Below are the code and all the weights of a small trained network. Each question names an input and a target symbol and asks about switching units off, where a switched-off unit gives its printed mean instead of its output.

import numpy as np


def w(rows, s, z=0):
    codes = np.array(rows[::2]) - 128.0
    scale = np.full(codes.shape[1], s)
    scale[-1] = z or s
    return codes * scale


def norm(h):
    return h / np.sqrt((h * h).mean(-1, keepdims=True) + 1e-5)


def f(y):
    return y / 2 * (1 + np.tanh(0.7978845608 * (y + 0.044715 * y**3)))


def softmax(a):
    e = np.exp(a - a.max(-1, keepdims=True))
    return e / e.sum(-1, keepdims=True)


def log_softmax(a):
    a = a - a.max(-1, keepdims=True)
    return a - np.log(np.exp(a).sum(-1, keepdims=True))


def net(x, mask):
    ids = ['αβγδεζηλμξπστφψω'.index(c) for c in x.split()]
    T = len(ids)
    res = E[ids] + P[:T]
    u = 0
    for l in range(2):
        q, k, v = (norm(res) @ M[l].T for M in (Q, K, V))
        z = softmax(np.where(np.tri(T) > 0, q @ k.T / 2**0.5, -1e9)) @ v
        res = res + np.where(mask[u], z, O[l][:, -1]) @ O[l][:, :-1]
        u += 1
        y = f(norm(res) @ A[l][:, :-1].T + A[l][:, -1])
        res = res + np.where(mask[u : u + 4], y, B[l][:, -1]) @ B[l][:, :-1]
        u += 4
    return log_softmax(norm(res)[-1] @ U[:, :-1].T + U[:, -1])


Q, K, V, O, A, B = {}, {}, {}, {}, {}, {}
E = w([
[78,114,101,143,63],'α',
[233,194,199,119,181],'β',
[179,122,171,167,193],'γ',
[114,54,216,138,173],'δ',
[37,89,135,121,147],'ε',
[65,142,128,65,83],'ζ',
[149,109,137,112,175],'η',
[44,135,202,172,60],'λ',
[123,63,195,86,83],'μ',
[189,122,135,62,166],'ξ',
[223,94,137,101,250],'π',
[100,125,188,210,156],'σ',
[24,95,106,113,41],'τ',
[124,99,61,166,156],'φ',
[210,125,232,154,215],'ψ',
[89,81,85,94,113],'ω',
],0.017)
P = w([
[69,113,139,134,114],'0',
[106,104,164,97,157],'1',
[233,28,96,201,72],'2',
[89,115,114,200,123],'3',
[108,115,163,102,145],'4',
[248,118,135,169,22],'5',
[109,106,104,221,142],'6',
[109,115,162,107,142],'7',
[239,161,145,143,15],'8',
[103,112,104,233,124],'9',
[110,119,160,111,138],'10',
[235,170,126,114,11],'11',
],0.015)
Q[0] = w([
[143,78,157,253,176],'0.h1',
[72,98,39,186,95],'0.h1',
],0.0055)
K[0] = w([
[218,1,152,205,196],'0.h1',
[134,73,137,115,142],'0.h1',
],0.0062)
V[0] = w([
[141,111,121,152,175],'0.h1',
[140,2,184,145,186],'0.h1',
],0.0077)
O[0] = w([
[2,244,83,119,240,143],'0.h1',
[162,146,87,220,55,254],'0.h1',
],0.0061,0.0067)
A[0] = w([
[108,208,99,187,171,64],'0.n1',
[30,142,217,167,72,157],'0.n2',
[255,153,75,173,59,255],'0.n3',
[201,59,80,131,20,177],'0.n4',
],0.0085,0.0052)
B[0] = w([
[22,254,102,111,125,136],'0.n1',
[228,69,66,170,213,210],'0.n2',
[163,133,19,206,3,255],'0.n3',
[182,208,221,196,63,228],'0.n4',
],0.0074,0.0088)
Q[1] = w([
[100,95,128,225,116],'1.h1',
[3,131,91,74,159],'1.h1',
],0.0045)
K[1] = w([
[237,117,1,167,140],'1.h1',
[135,194,207,127,184],'1.h1',
],0.0067)
V[1] = w([
[178,117,90,1,122],'1.h1',
[121,195,162,27,184],'1.h1',
],0.0047)
O[1] = w([
[127,177,2,245,101,54],'1.h1',
[215,22,185,77,173,3],'1.h1',
],0.0082,0.0059)
A[1] = w([
[185,183,127,2,132,3],'1.n1',
[165,136,52,96,98,110],'1.n2',
[88,49,180,64,167,122],'1.n3',
[161,183,139,161,178,228],'1.n4',
],0.0083,0.0038)
B[1] = w([
[134,5,87,96,96,118],'1.n1',
[158,77,94,145,111,155],'1.n2',
[111,170,130,119,120,190],'1.n3',
[143,152,81,91,100,254],'1.n4',
],0.014,0.0033)
U = w([
[217,107,117,192,80,169],'α',
[197,176,129,95,46,125],'β',
[147,192,96,112,145,79],'γ',
[124,127,187,161,176,157],'δ',
[84,115,113,131,168,161],'ε',
[79,94,116,57,78,188],'ζ',
[89,203,169,97,137,211],'η',
[144,100,137,208,156,91],'λ',
[128,132,254,151,103,45],'μ',
[151,46,62,104,118,137],'ξ',
[218,123,83,100,159,100],'π',
[119,146,110,188,178,155],'σ',
[61,76,175,151,73,3],'τ',
[83,190,51,149,120,89],'φ',
[176,203,187,149,159,40],'ψ',
[68,179,178,130,94,70],'ω',
],0.014,0.004)

Each question gives the input, a string of symbols that net reads in full, and the target symbol t.
The units are the heads (2 rows each of Q, K, V and O) and the neurons (one row each of A and B). Each row of codes is followed by its name. A weight is (code - 128) times the scale printed after its matrix; where a second scale follows, it is the last column's (O, A, B and U).
mask holds one flag per unit, layer by layer, with each layer's heads first. A switched-off unit (its flag False) gives its mean, the last column of its rows in O or B, instead of its output. The means were averaged over made-up inputs and are rounded, as every weight is.
A unit's drop is (log p(t) with every unit on - log p(t) with that unit switched off) / (log p(t) with every unit on - log p(t) with every unit switched off).
The circuit of an input: a set's keep is (log p(t) with only the set's units on - log p(t) with every unit switched off) / (log p(t) with every unit on - log p(t) with every unit switched off). Starting from all 10 units, units are removed one at a time, each time the one whose removal leaves the highest keep (on an exact tie, the one counted first), for as long as the keep stays at least 0.8.
circuit, biggest first: the units of the circuit, biggest drop first
top k neurons: the k neurons with the biggest drops, biggest first
k most important neurons of layer l: the k neurons of layer l with the biggest drops, biggest first
drop when u is switched off: that unit's drop, to one decimal
input π α φ ζ ψ ψ π τ, target τ: circuit, biggest first : [0.n3; 1.n4; 0.n2; 0.h1]
input α γ ζ φ η σ η η ζ π, target φ: circuit, biggest first : [0.h1; 0.n2; 0.n1; 0.n4]
input ψ φ λ ω μ ξ σ ζ, target ζ: circuit, biggest first : [0.n3; 1.n1; 0.h1; 0.n2]
input λ φ μ ε ξ ζ ζ ε, target ε: top 3 neurons : [0.n3; 0.n4; 0.n2]
input τ ε ζ η, target φ: circuit, biggest first : [0.n4; 0.n1; 0.h1]
input ζ α σ ζ ψ λ σ φ, target φ: top 4 neurons : [0.n4; 0.n2; 0.n1; 0.n3]
input β ξ η ξ, target φ: 3 most important neurons of layer 0 : [0.n1; 0.n2; 0.n4]
input α σ ζ π ζ, target ζ: top 3 neurons : [0.n3; 1.n1; 1.n3]
input ζ σ α μ τ, target τ: top 3 neurons : [0.n3; 0.n2; 1.n4]
input π μ β μ μ ζ ζ φ μ γ σ, target σ: top 3 neurons : [0.n2; 0.n4; 0.n3]
input ζ ω η α η, target η: top 3 neurons : [0.n3; 0.n2; 1.n3]
input ψ α ε β δ, target δ: top 4 neurons : [0.n3; 0.n2; 0.n4; 0.n1]
input σ ζ τ λ τ ω π γ ω γ α, target α: 2 most important neurons of layer 0 : [0.n2; 0.n1]
input γ ζ η ξ, target φ: drop when 0.h1 is switched off : 0.8
input ζ σ μ ξ σ τ φ λ, target λ: drop when 0.n2 is switched off : 1.3
input α η ξ μ σ, target σ: drop when 0.n2 is switched off : 0.4
